Below is a small trained network, with its code and all its weights. Each question gives an input and a class and asks what happens when units are switched off, that is, made to give their printed mean instead of their output.

import numpy as np


def w(rows, s, z=0):
    codes = np.array(rows[::2]) - 128.0
    scale = np.full(codes.shape[1], s)
    scale[-1] = z or s
    return codes * scale


def f(y):
    return y / 2 * (1 + np.tanh(0.7978845608 * (y + 0.044715 * y**3)))


def log_softmax(a):
    a = a - a.max(-1, keepdims=True)
    return a - np.log(np.exp(a).sum(-1, keepdims=True))


def net(x, mask):
    res = np.array(x, float).reshape(1, 4) / 4 @ E
    y = f(res @ A[0][:, :-1].T + A[0][:, -1])
    res = res + np.where(mask, y, B[0][:, -1]) @ B[0][:, :-1]
    return log_softmax(res[-1] @ U[:, :-1].T + U[:, -1])


A, B = {}, {}
E = w([
[133,230,146,97,203,62],'x0',
[22,129,113,149,211,174],'x1',
[123,165,68,9,91,182],'x2',
[37,115,224,48,69,103],'x3',
],0.011)
A[0] = w([
[187,106,115,128,61,79,186],'n0',
[109,117,69,76,72,196,100],'n1',
[106,76,189,245,135,75,169],'n2',
[192,101,177,154,86,50,178],'n3',
[104,87,200,93,127,139,137],'n4',
[118,46,111,143,94,154,3],'n5',
[93,112,176,114,96,117,91],'n6',
[150,185,167,136,182,80,107],'n7',
[85,113,165,157,192,219,150],'n8',
[98,131,187,122,102,119,39],'n9',
[180,145,148,144,71,104,111],'n10',
[102,164,138,101,168,20,51],'n11',
[71,120,174,117,106,56,135],'n12',
[134,129,35,195,143,85,65],'n13',
[62,107,119,156,178,137,50],'n14',
[83,139,187,116,112,164,74],'n15',
[177,125,79,185,162,154,99],'n16',
[117,57,150,196,87,149,71],'n17',
],0.013,0.003)
B[0] = w([
[61,177,146,158,134,149,204],'n0',
[125,140,115,71,225,128,213],'n1',
[119,165,51,12,179,83,249],'n2',
[67,163,108,149,148,140,218],'n3',
[176,135,73,162,129,128,195],'n4',
[121,104,175,162,175,201,180],'n5',
[180,128,72,187,117,166,185],'n6',
[174,96,214,92,180,211,203],'n7',
[54,190,171,162,95,123,201],'n8',
[150,100,90,168,77,159,176],'n9',
[71,186,155,185,106,132,182],'n10',
[134,98,164,141,164,172,209],'n11',
[159,115,41,154,146,160,209],'n12',
[171,88,60,153,97,160,192],'n13',
[94,197,145,176,75,152,180],'n14',
[164,136,107,158,97,120,177],'n15',
[133,117,75,182,124,153,203],'n16',
[158,78,222,78,212,175,199],'n17',
],0.011,0.014)
U = w([
[189,78,45,203,96,147,104],'0',
[37,210,165,184,100,128,101],'1',
[125,140,81,22,179,114,125],'2',
[175,45,228,130,178,178,117],'3',
[115,112,107,121,147,89,247],'4',
[134,84,176,109,4,51,90],'5',
[154,59,151,128,57,71,88],'6',
],0.013)

Each question gives the input, the list of numbers given to net, and the class t.
The units are the neurons (one row each of A and B). Each row of codes is followed by its name. A weight is (code - 128) times the scale printed after its matrix; where a second scale follows, it is the last column's (A, B and U).
mask holds one flag per neuron, in row order. A switched-off neuron (its flag False) gives its mean, the last column of its row in B, instead of its output. The means were averaged over made-up inputs and are rounded, as every weight is.
A unit's drop is (log p(t) with every unit on - log p(t) with that unit switched off) / (log p(t) with every unit on - log p(t) with every unit switched off).
The circuit of an input: a set's keep is (log p(t) with only the set's units on - log p(t) with every unit switched off) / (log p(t) with every unit on - log p(t) with every unit switched off). Starting from the 12 units with the biggest drops (on a tie, the unit counted first), units are removed one at a time, each time the one whose removal leaves the highest keep (on an exact tie, the one counted first), for as long as the keep stays at least 0.8.
units of the circuit, in order: the units of the circuit, biggest drop first
unit that matters most: the unit with the biggest drop
top k neurons: the k neurons with the biggest drops, biggest first
drop when u is switched off: that unit's drop, to one decimal
input [2,7,-1,7], class 0: unit that matters most => n12
input [-3,-7,-7,-1], class 1: top 4 neurons => (n10, n0, n3, n1)
input [3,-5,-5,-3], class 1: top 2 neurons => (n10, n3)
input [8,2,6,-4], class 3: top 2 neurons => (n2, n7)
input [-6,8,6,2], class 1: top 2 neurons => (n8, n2)
input [8,6,5,0], class 3: units of the circuit, in order => (n7, n2)
input [-4,5,4,5], class 0: top 2 neurons => (n2, n4)
input [7,6,6,-2], class 3: units of the circuit, in order => (n2, n7)
input [7,5,2,5], class 3: top 2 neurons => (n7, n11)
input [5,4,3,4], class 3: units of the circuit, in order => (n2, n11)
input [-1,8,8,5], class 1: top 4 neurons => (n8, n2, n14, n17)
input [6,2,-5,-2], class 3: top 3 neurons => (n7, n11, n1)
input [8,1,-8,0], class 2: top 3 neurons => (n2, n17, n5)
input [-1,-5,3,5], class 0: unit that matters most => n8
input [7,-3,6,-3], class 3: units of the circuit, in order => (n2, n7)
input [-6,5,-7,0], class 2: top 3 neurons => (n2, n17, n7)
input [4,6,-7,-1], class 2: drop when n10 is switched off => 0.4
input [-1,-6,3,6], class 0: drop when n8 is switched off => 0.5
input [5,7,-4,-6], class 1: drop when n8 is switched off => 6.9
input [2,-7,-8,8], class 0: units of the circuit, in order => (n12)
